Each row has a class, written after it, and each block has its own classes.
[-24   3  24 -11  -7  -5  -1   7 -21 -10 -11  -2  -4   0  -7 -11   7   6
  -2  15   4 -15  21   9  -5  14   0 -25  -2  -7 -15   9   9 -11   1  -7
  -9   5  -5   4  -4   7   8   1   2   6]
(112)
[ -6  -6  27 -13  -9  22  -3  -2  -2  -1  -1   2  11 -13  10  15   4  -4
  -1  21  -4 -25  16  21  -8 -12  -8  -9 -12   8  -5  -5 -16 -14 -12 -10
 -10  -4  -7  17  -5  28   4  14  -6   1]
(14)
[-10  -5  43  -8   4   9  -3  -5 -12  -4   3   4  -1  -3  -7 -12   4 -12
 -16   9   0  -5   0  33 -13  -5 -12   2   4  13 -12   8  -3  12  -8 -11
 -10   9  -9   4 -14  11   1  -1 -10   3]
(73)
[  0 -12  37  -2  -7  41  -7   3   9   3   8   2  11 -10  18   5   5   2
  -8  11   0 -19  11  17 -12   5  -4 -20 -10   3  -6  11  -1   3 -15  -4
  -4  -4 -18  -5  -1  16   9  19 -18   5]
(73)
[ -9  -7  43   0  -6  34   1 -11 -23  -4 -16  -5 -10 -14   7  -3  12   3
 -16  21  20 -19   7  21 -11  -1 -12 -16  -4 -10 -14  -1  11  -8 -15  -2
 -12   3   1 -10 -10  23   0   9  -4  10]
(112)
[-48  -3  51  -9 -18  34 -13   8 -12  -5   1  14  17  -4  -2   6  14   9
   3  19   0 -19  18  31  -8  -7  -5 -20 -22  -6  -7  16   1  10 -30  -5
  -1  26  -4  -5   3  33  -3  25 -15  13]
(73)
[-21  -4  18 -21   2  15  11  -8  -6   6  -8  -2  -9  -7  -1 -11  11   5
  -8   8   2 -13  12   9  -2  20   1 -22 -13 -19  -2 -10   6  -4  -9 -11
  -8   9  -6  -1  -1  -1   4   5  -4   6]
(112)
[  5   9  22   6   3  32   6 -11  -1 -10  -3   6  -3  -3   0 -10  10   0
  -1  -3   2  -5  -4  -1  -5   2   6  -7   5 -21   0   7  -4  -1  -3   5
  -8  15 -10 -17  -3   1  -6   6  -6  -2]
(102)
[-51   4  27 -25   3   1  -4  20 -13 -17  -2  19   6   4 -18 -12   3  -8
  12  14  20  -5  31  16   5 -18  -5  13  11  -9  -3  -2  20 -17  -7  -3
 -20  23 -19  10   5   7  -6  12  -5   0]
(73)
[ -1  -2   0  -4  -6  24   0   4  -3   6 -12   9   8 -10 -17   3   7  -2
  -7  -5  -9 -11   4   6 -17 -21 -11 -23  18  -3  -8   1  18   3 -13   0
  -4   2 -13   3  -9   8   7  12  -3   9]
(33)
[-28   9  35  -9 -15  43   2   0   5  -7 -10   5  -5 -15 -10  -1  13   7
  -5   9 -23 -23  24   7 -17   3 -14 -40  -8  -9  -7   8   6  -5 -35  -7
 -10   7  -7   0  -5  21   2   2  -4  -1]
(112)
[ 12 -40  -7  -4   6  13   5 -12  -2   7 -10  -7   1  -8  -4  -7   5   5
  -8   1   8  -5  -6   5 -15  14 -10  -4   0   6   2  -9  12   1   1  -2
   9  13  -1   6  12   0   4   9  -7   3]
(33)
[  3   0   8   6  -4  40  -3   8   3  -3 -10   0  12 -12   8  14   7 -10
   2   8 -11 -14   8 -16  -5 -10  -8 -17 -12   4  -2   6  12 -11   1   1
  -7  -3   3   1  -2  24  -3  12  -2  -7]
(14)
[-20   6  51   0   9  18  -1  -9 -12  -2  -9  -5 -14 -18  -4  -8   9  -1
  -3  22   4  -3  -9  39 -27 -28  -6   6  23 -24 -10  -2  -8   1  -1  -6
 -22   9  -6   0  -8  -3 -13  11  -8  13]
(73)
[ 14  -9  -1  29  -3  25  -7  -8  -4   7 -12  -3   6  -7  20  -5  -2 -18
  -4   1   4  -9  -9   4 -17  14  -2  -5   3   3   1 -14   6  -3   2  -2
  13   0   1   9   0  17   1   1  -1   3]
(33)
[ -5  -6   2 -13  -3  21   2  -3  -3   4 -13  -6   0  -4   3  -7  -3  12
  -8  -2   5 -15  12  -1 -14  17   8 -19 -30  -6  -6  12   9  21 -19  -6
   1   8   8  -8 -11  26  -4  -6  -6   4]
(112)
[-51   3  51 -21  -9  21   5 -12 -23  -9 -25   8  -7 -22 -14  -2  19   2
  -1  47   2 -24  19  44 -21  31 -18 -25 -17 -14 -17   0  19 -26 -17 -10
 -24  19 -16  25  -5  26  -2  16  -8   8]
(112)
[ -5  -7  16   0  -2  16  -9   9   4  -2  -5   5  12 -22   2  12 -24  -1
   4   8   3 -14   8   4  -6 -11 -18  -5  -5   7  -3  -2 -10  -8  -5  -5
  -2  -5   0   6  -7  25  10  12  -4   3]
(14)
[ 20  -7 -11 -14   3  24   1   0   6   5  -6  19   5  -7  -5   8  -1  -8
  -6   1   1 -17  10   7 -10 -19 -19 -14  12   5   0   6   6  -7 -14   3
  -8 -10  -2   4 -16  17  19   9  -6   2]
(33)
[-20   6  10  -5 -13   5  -3   4   0  -5  -7  -9   9  -5 -10   2  -1   1
   6   6  10 -31  -1  -4  -7 -23  -6  -1  -2   2   1  -7   8 -17  -1  -2
  -3   7 -10   9   0  19 -10  15   3   4]
(14)
[ -8   2  -4 -12  11   7  -5 -20  -2  12 -10   1   7 -13   1  -1  -2  -4
   0  14 -11 -12   6   0 -17  -2  -6  -3   2   4 -12 -21  16 -26   4  17
 -11  -4 -16  10   6   3   5  14  -5   2]
(33)
[ -8  -4  -1  -3   5  10   1   5   3   3 -11  15  11 -16  -8   3  -1  -2
   2  16  -4 -18  10  12  -5 -14  -8 -13 -10   5  -2  -2   8 -16 -10  -5
   0   0   4   9   1  16   8  14   7  -4]
(14)
[ 13  -1  -5 -11   8   2  -3   2  -1   0   5  -6   2  -7  -5   0   4   4
 -16   6  -1 -16  -2   8 -10 -13   5 -10  13   5   1  -6   2   0  -7   3
  -5  -7  -1  10  -4  13   9   9  -2   3]
(33)
[-28  -2  30  -9 -10  27  -8  -2 -10  -4 -17   0  51 -10 -11   7  15  -2
 -10   4   2 -15  16   8 -11  20   0 -44 -15 -14 -13   7  19  -4 -27  -4
  -8  14  -2  -5  -3  21   2   9   3  15]
(112)
[-12   5  33   9   1  40   6  -7 -14   7  -1   1  -4  -4  -1   1  16  15
  -3  10  -1  -6  -1   9 -16  16  -2  -6   5 -22  -6   3  -6  -5 -11  -2
 -12  17  -2  -9   2   9   3  19 -13  28]
(102)
[-26 -15  27  -4  -6  31  -1 -20  -5  -2   2   5   7   1   1 -24   1  -5
   8  -3  -4   3  11  18 -14  21  -2  -4 -11  23   8  -4  14   4 -20  -4
   0  25  -3   3   1   4   3  17 -17  -1]
(73)
[  1 -15  17   6  -1  25   0   0 -11   5   1  -2  -2   3  -9  -1  13  -3
   6  -7   0   1  -9  -8  -8  -2  -2  -2  11 -12   1   7  -9  -8  -8  -1
 -21  14   1 -15  -7   9  -5   2 -12 -23]
(102)
[  1 -10  11  -8  -7  10  -1 -11  -2  -1  -5  13   1  -6  -9  -4  -4   6
 -14   2  -6 -22  10  37 -25   3 -16 -19  -4  13  -1  14  24  39 -11   1
  16   0   4   7 -14  17   4   7  -5   6]
(73)
[-26  10   7 -21   1   9   2   4   6   5 -15  12   9  -6 -10   1  -7   4
   6  30  -6 -11  17  23 -11   0  -1  -6 -11   3  -9 -11  16 -22   0  -5
 -12   9  -8  12  -6  20   4  18   6  -2]
(14)
[ 14  -7 -19  -3   3   3   4  -8  -2  17   6  -9  -3  -6  -4   3  -7   2
  -5  -6  -3  -4 -15  -2  -8  -2  -2  -8   4  -1   5   1   3   1  -1  -8
   3  -1  -1   3   7  -1   7   0   0   1]
(33)
[-27 -16  22  -3   6  33  10 -18 -10  10  -9   6  -6  -3  -5  -6  10   1
 -11   2   3 -25  27  43  -6  16  -8  -6   6 -18   0  -3  13  15 -11   8
  -8   2 -15   6  -5  -6   1  11 -10   5]
(73)
[ 11  -9 -19   8   0  20  -6  16   8  -2   6  -4  11  -3   7  -4  -8   5
  12 -18   0 -10  -7 -22   0  -1  -4 -12  -4   6   7 -13  -1  -2  -6  -5
  13   2  -1  -6   7   7   1   9   0   0]
(14)
[-14  15  31  -8   4  13   2  -1  -2  -3  -4   4 -11 -11   8  -2   7  -1
   4  39   0  -7  14  18   4 -11   6  -5  16 -19  -9  -7   3 -24   3  -2
 -28  -7  -9  12  11   7 -10   1  -7  10]
(102)
[-22   2  17   9   5  24   3  -2 -10   2  -9   9   4  -1 -23 -11  12   0
 -12   7   0   0   1   4  -3 -44  -2 -14  36 -10 -14   2   5  -6  -5   6
 -25   0 -25   6 -13   0   2   9  -3   8]
(102)

Next block, with new classes.
[  1   6  -3  12   7  13   0   5  -4   5  -6  12   3   4  10   6  11  15
   3  -8  -5  -8   4 -15  -1   5  -9  -4  -1  -7   0   2   0   4  -1   5
   6  11  -1  22  -2  -7   7  -2   0  13]
(116)
[  5   2   4   3   2  11   4  11   6   8   1  -1  -2  13   5  12  -4  -5
   6   9 -14   2   1   1   2   8  14  -5   5  -3  -8   4   5   6  -1   8
   0  -1 -11 -11  13   5  -1   3   1   4]
(76)
[ -5   9   6   2   7  12   8   6 -16  11  -5  -5   0   7   4  10   5  -7
   8  -7  -8   5   3 -11   7   6   3  -5 -13   7  -5   3   0   0  -3   4
   1 -12  -3   5  19   4   6  -5 -21   4]
(76)
[  4   0 -32   9   9  10   4   6  -9   0   8   2  -6  -1   4  11   0  -3
   9  -1   1   2  -5 -12   2   6  11  -6  -7   0  -2   6  -2  -3  -1   8
   0 -10   1   3  22   4   3  -7  -6   5]
(76)
[-19 -14 -10  17  -4   8   2   0   4  -9 -10   8  -5  -5  10 -11   3 -13
  15 -11   6   0  -8   8  11  -6 -15   9 -11  -6  -2  10  10 -14   0   3
  -3 -13   8  -4  -3  19  -1 -11  10   2]
(133)
[  1  -7  -5  25  15   4  12  10   9  -5   8  15  -6  -2   2   2   9  22
   6 -14  -3  -9  -5  -9  -9   2   3  -4  -6 -13  16   8   6   3  -1  12
   4   6  -4  15  -8  -6  -2  -5  11   9]
(34)
[ -3   5   4   9  11   8   7   8 -17  10   4  -5   6  10  -4  14   2  -5
   2  -5 -12   7  -2  -8   3   9  10  -9  -8   1  -6  12   4   6  -2   4
   6  -9   1  -6  23   2  -3   1 -15   5]
(76)
[-18  -3  -4   8  10   9  -2   5  -2   1 -13   9  -1  -5   9   2   3 -13
  -2  -1  -5   2  -2  -5  16  -1  -3   0   2   4  -8   5   0 -12   5   7
   6  -2   7 -13  13  12  -3  -8   4   3]
(133)
[ 11  -4   3   6   4  -4 -10   5   1  -1  17   4  -6   9  -2   2  -2  21
   9   8  -4  -5   6   2 -13   0   4  -8   3  -7  -2   2  -9   6   4   4
  -2   9 -11  10  -3 -11   1   4  13   2]
(34)
[-19  -3  -3   6   8   2  -3   4  -9   8 -13   1   6  -3  10   4   9  20
   3  -2   2  -4   2  -4   1  -5 -17  -7   5   4  -9   5  -3  -2   0   1
  13   8  13  16   0  -5   0  -7   2   9]
(116)
[  7   5   1  15   9   6  -3   5   5  -4   2  28   3   7  10   5   6  14
  -8  -1  -6  -9  -3 -22  -4   4 -16   2  13 -13   2   5  -1  -1  -1  10
   6  22  -4  20   5  -5  15   1  18  16]
(34)
[  3 -13  10  11  10  -5 -12   1  32   2   0  16  -2  10   9   3   2  13
   0  15  -4  -5   2  -9  -3   5   2  -5  16  -2  -5   9  -4   0  14   6
   8  22  -5   4   2   1  -2  -1  31   5]
(34)
[-12  -6  -8   6   3   5  -5   2  -1  -3 -10  -1   0  -6   8   0   3  -5
  11  -7   3   0  -1   0   9  -6 -14   1  -6   1   0   6   3  -8  -1  -1
   5  -7   7   7   1  10  -4 -11  -2   3]
(133)
[ -4  10  -6   7  12  24  11   9   5   7  -7   3  -5  -6   9   7   7 -16
  -2 -21  -4   6  -1 -26  20   7  15   1  -6   2  -3   8   8  -6  -7   8
   7  -9  -1  -6  35  16   3  -8 -16   2]
(76)
[ -3  13  -5   4   9  16   0  -3 -20   6  -8   8   8   5   9  10   9  -2
   6  -9  -5   4   1 -16   8   5  -7  -3 -14  11  -4   4  -1  -4   0   8
  -2  -8   2  22  17   0  13  -7 -15  10]
(76)
[-14 -14  -7  11   4  -1  -6   1   5  -7  -7  16   0  -2  10  -6   7   2
   5  -4   8  -4  -5  -4   0  -4 -21   9   7  -9   4  11   6  -8  -2   5
   2   2  14  12  -6  10   2 -10  11   4]
(133)
[-14  -4  -3  15   9   3  -6   7   8  -2 -14   7  -4  -7  11   1   6   0
   4 -12   4  -1  -5 -12   6  -3  -3  -1  -1   0  -6  11   2 -15   9  12
  10   5  13   5   3   5  -9 -11  17   7]
(133)
[  1   4   1  12   0  16  12   4  -6   4   1   2  -6   6   7   8  -1  -4
  14  -8  -4  -3  -4  -3   2   7   5   0 -14  -5  -1   3   9   1  -2   2
  -2 -13  -4   4   5   3   5  -3 -10   3]
(76)
[ -3  -3   4   1  20   8   4  12  -2  15  -3   3   1  13   3   8   9  -3
   9  -8  -9  16   3 -19   9  16   9   3  -2  10  -5  26   5   4   3   8
   2   1  -3  -6  37  10   1  -5  -7   7]
(76)
[ -4  11  -5   4   6  15   7   5 -17  11  -7   3   1   6   3  10  16  -5
   7  -3  -4   5  -3  -9   5  10   0  -2 -11  -1  -7  10   5  -4  -3   2
   1  -2   7   6  19   5  -1  -7 -17   9]
(76)
[ -8   7   4   5 -11   0  -7   0  -7   1 -15   8  11  10   6  -2   0   3
   4   6   0 -13   9   6  -3  -1 -20   0   4  -7  -6  -2   4   1   2  -3
   4   9  -3   3  -8  -2   5   2  13   6]
(116)
[  5   0  -2  13  12   5   1   2 -14   0  10   6  -3   9   2   3   4  10
   5  -1 -11  -2  -4  -7  -5   5  -3  -7 -14  -3  -3   7   1  -6   6  12
  -1   0   1  14   6  -4   6  -4   2  10]
(116)
[ -5  10   3   2  10  13   7  10 -16  13   7   3   7  19   2  18   6   5
  12  -4  -8   1   0 -14  -2   9  -1  -5  -6  -4  -6  11  -1  11  -7   4
   0  -6  -4  -1  28   6   5  -1 -13   4]
(76)
[-11  -2   2   9   4   1   3   5 -11   7   0  -1   4   7   4   2  10  10
   6  -1  -3  -7  -1   1 -10   4 -21  -2   0 -13   4   8   5  11 -10   1
  12   0  -2  11  -3  -4   1  -1  -2   8]
(116)
[-14  -7   2   8  10   4   9  11 -19   9   2  -7   5   8  -3   9   3  -5
  -1  -5  -9   4 -10  -2   2   8  -1  -4  -9  -3 -10  16   6  -6  -2   9
   6  -7  11  -7  19   2  -7   2  -2   8]
(76)
[ -6   0  -9  18  10  13  14   4   2   1  -1   6  -6   3   8   3   7  -2
  12 -18   3  -4  -3  -9   7   3   4   1 -13  -4   1   8   6  -6  -3   6
   1 -10  -1   3   4   8   1  -8  -4   4]
(76)
[ -4   2 -10  20   9  28  15   9  -5  10  -8  23 -10   3  14  13   4  -8
  16  -6  -5   1 -12 -11  10   5   7   0 -15   2  -8  11  12 -11  -1   8
   1 -16   6   6  11   6   0 -12 -13   7]
(76)
[  7  -9  -4  32  15   9   5   9  15  -5   2  21 -13   1  11   0   9  27
  18 -21  -3 -14   0 -12 -13   2   2  -3 -10 -17  12   8   7   8   1  14
  -3   7  -8  21 -23  -7   4  -7  22   6]
(34)

Next block, with new classes.
[ -7   3  -3   3  -5  -8 -14   0  -2  12  20  -1   6   6 -13   8  24  -5
  11  -5  15  27   4 -13  -1   5   8  -7   0  15   6 -10  -4  19   8  -1
   2   7   2  -1   9   0  -9 -34   0   3]
(12)
[-22  30  12  -2  -3   7   0  14 -11  27  -5  -4  -1  -5   4  11  -6  -1
   4   9 -10  14  -1   7  -2   7 -10   7   6  -4  17  16   5  29  -5  -5
   2  -4  -1   2  -3  -2  13   2   6  -7]
(31)
[-30  17  14 -10   1  21  -8   4 -14  34 -10  -7   2  -6   4  11  -5  -6
   6  -2   1  12  -5  15   0  13  -5  -4   3  -1  16   8   4  40  -1  -5
   0  -1   3   5 -12   9  10   9   5  -7]
(31)
[ -9  12   3 -10  -2   6  -5   3  -7  16  -3   0   3  -8  -2   0  -5  -2
   3   5  -4   9   0   2  -1   7  -2  -3  -2  -5   6   6   1  23  -1   1
  -2  -4  -1   3  -3   7   5  -1   4  -3]
(31)
[-21  18   8  -1  -1   0 -11   1 -12  29   6  -4  -2   3  -2  12  13  -3
 -11   2   7  31   4  -1  -1   4   2  -2   6  11  22  -4   2  30  -1  -4
   0   0   5   2   3 -11  -3 -21   8  -1]
(31)
[ -5 -20 -10   7   2  -3 -25   4  -1  15  20   8   6   5 -15  11  35  -9
   6 -14  25  21   5  -6  -5   8  15 -24  -1  18   2 -23  -8  18   9   2
  -2   6  11  -2   2   2 -17 -29  -2   0]
(37)
[-18  35  14  -6  -7  18  -2  -3  -3  26 -10  -1  10 -11   4   6 -16  -3
  11   7 -12  10   0   3  -1  16  -4   3  -3  -9   6  20   2  40   3   3
   0  -6  -4   5  -7   4  17   4   1  -5]
(31)
[-21  18  13   0   4  -9 -14   6 -15  29   7  -7   4  -2  -2   8   8  -3
   8   4  13  32   1  -3  -2   7   0  -4  -3   7  23   4   1  34  -4 -13
   2   1   6   3  -1  -2   6 -20   7  -1]
(37)
[ -5   6  -9   3  -4  -4  -9   2  -4   7  17   0   3   3 -11   7  19  -6
   8  -1   7  26   6 -14  -2   2   4   2   1   4   5  -6  -2  19   1   1
   2  -4   7   2   2  -5  -7 -23   1   2]
(12)
[-9 16 -5 -3 -2  3 -1  0 -6 15  0 -2  3  1  0  7  2  3  3  4  2 11  4  6
 -1  3  0  1  2  0  8  4  0 20 -2 -6  0  2  0  1  0  0  7 -6  3 -3]
(31)
[ -8  10   0   1  -6   0 -18   0  -2  20  13  -1  13  -1 -11   5  15  -3
  13  -2  12  25   3 -13  -4   9   7 -12  -2   5   2  -4   1  30   7   2
   1   0   4   1   7  -2   5 -25   9   1]
(12)
[-23  22   8  -4 -11   1  -8   3 -14  25   7  -2  -2   4  -2  12  11   1
   3   4   1  26   0  -1   0   0   1   2   7   2  29   6   7  32   7  -5
   3   2   4   2   4  -3  -1 -21   1  -1]
(31)
[-18  38  11 -10 -11   9  -4   1 -10  25  -4  -4  11  -5   2   4  -8   0
  17  12  -8  19  -2  -5  -3  11  -4   9  -2  -6  17  18   4  37  -4  -2
   2  -4  -1   6   4  -3  21  -7   3  -3]
(31)
[ -1  22   4  -6  -4   6  -1  -1   1  15  -9  -1   9   1   7  -3 -14   0
   4   9  -9   5  -3  -3  -2  11  -1   1  -4  -9  -3  14   2  18  -2   4
  -2  -1  -2   2  -9  -1  16   8   9  -3]
(31)
[-13 -11   3   4   4   8 -27   1  -4  24  13  -1  17  -2  -8   9  22 -10
  13  -9  25  24   2  -2  -4  15  14 -27   0   9   0 -18  -7  37  10   0
  -4   7  10  -1  -5  14  -4 -15  -3  -3]
(37)
[  2  11  -4   3  -5  -6 -10   0   2   6  14   5   9   0 -10   0  15   2
  11   1   6  21  13 -17  -6   5   7  -4   1   6  -5  -5  -3  19   5   5
   0  -2  -1   0  10  -4  -3 -29   1   2]
(37)
[-11  -2   2   0  -2  -3 -19   5  -9  20  12  -4  11   3  -3   6  16  -5
   8  -3  19  27   2  -6  -3  11   8 -14  -3  10   8  -9  -1  24   7  -5
 -13   9  10  -2   0   7   0 -18   1   0]
(37)
[ -2  -7  -9   9   1  -9 -16   1 -10   6  12   2   7   7 -13   7  28  -2
   7  -7  17  23  10 -15  -1   5   8  -8   4  10   6 -13  -5  15   8   1
   1   0   3  -4  13  -7 -13 -33   3   4]
(12)
[-24   9   5  -3  -2  13 -15   1 -10  28   5  -4   2  -1  -6  13  13  -7
   9  -2   7  23  -1   5   0  10   3 -11   2   6  17  -2   0  39   5  -1
   5   0   5   3  -3   5  -2 -17   9 -13]
(12)
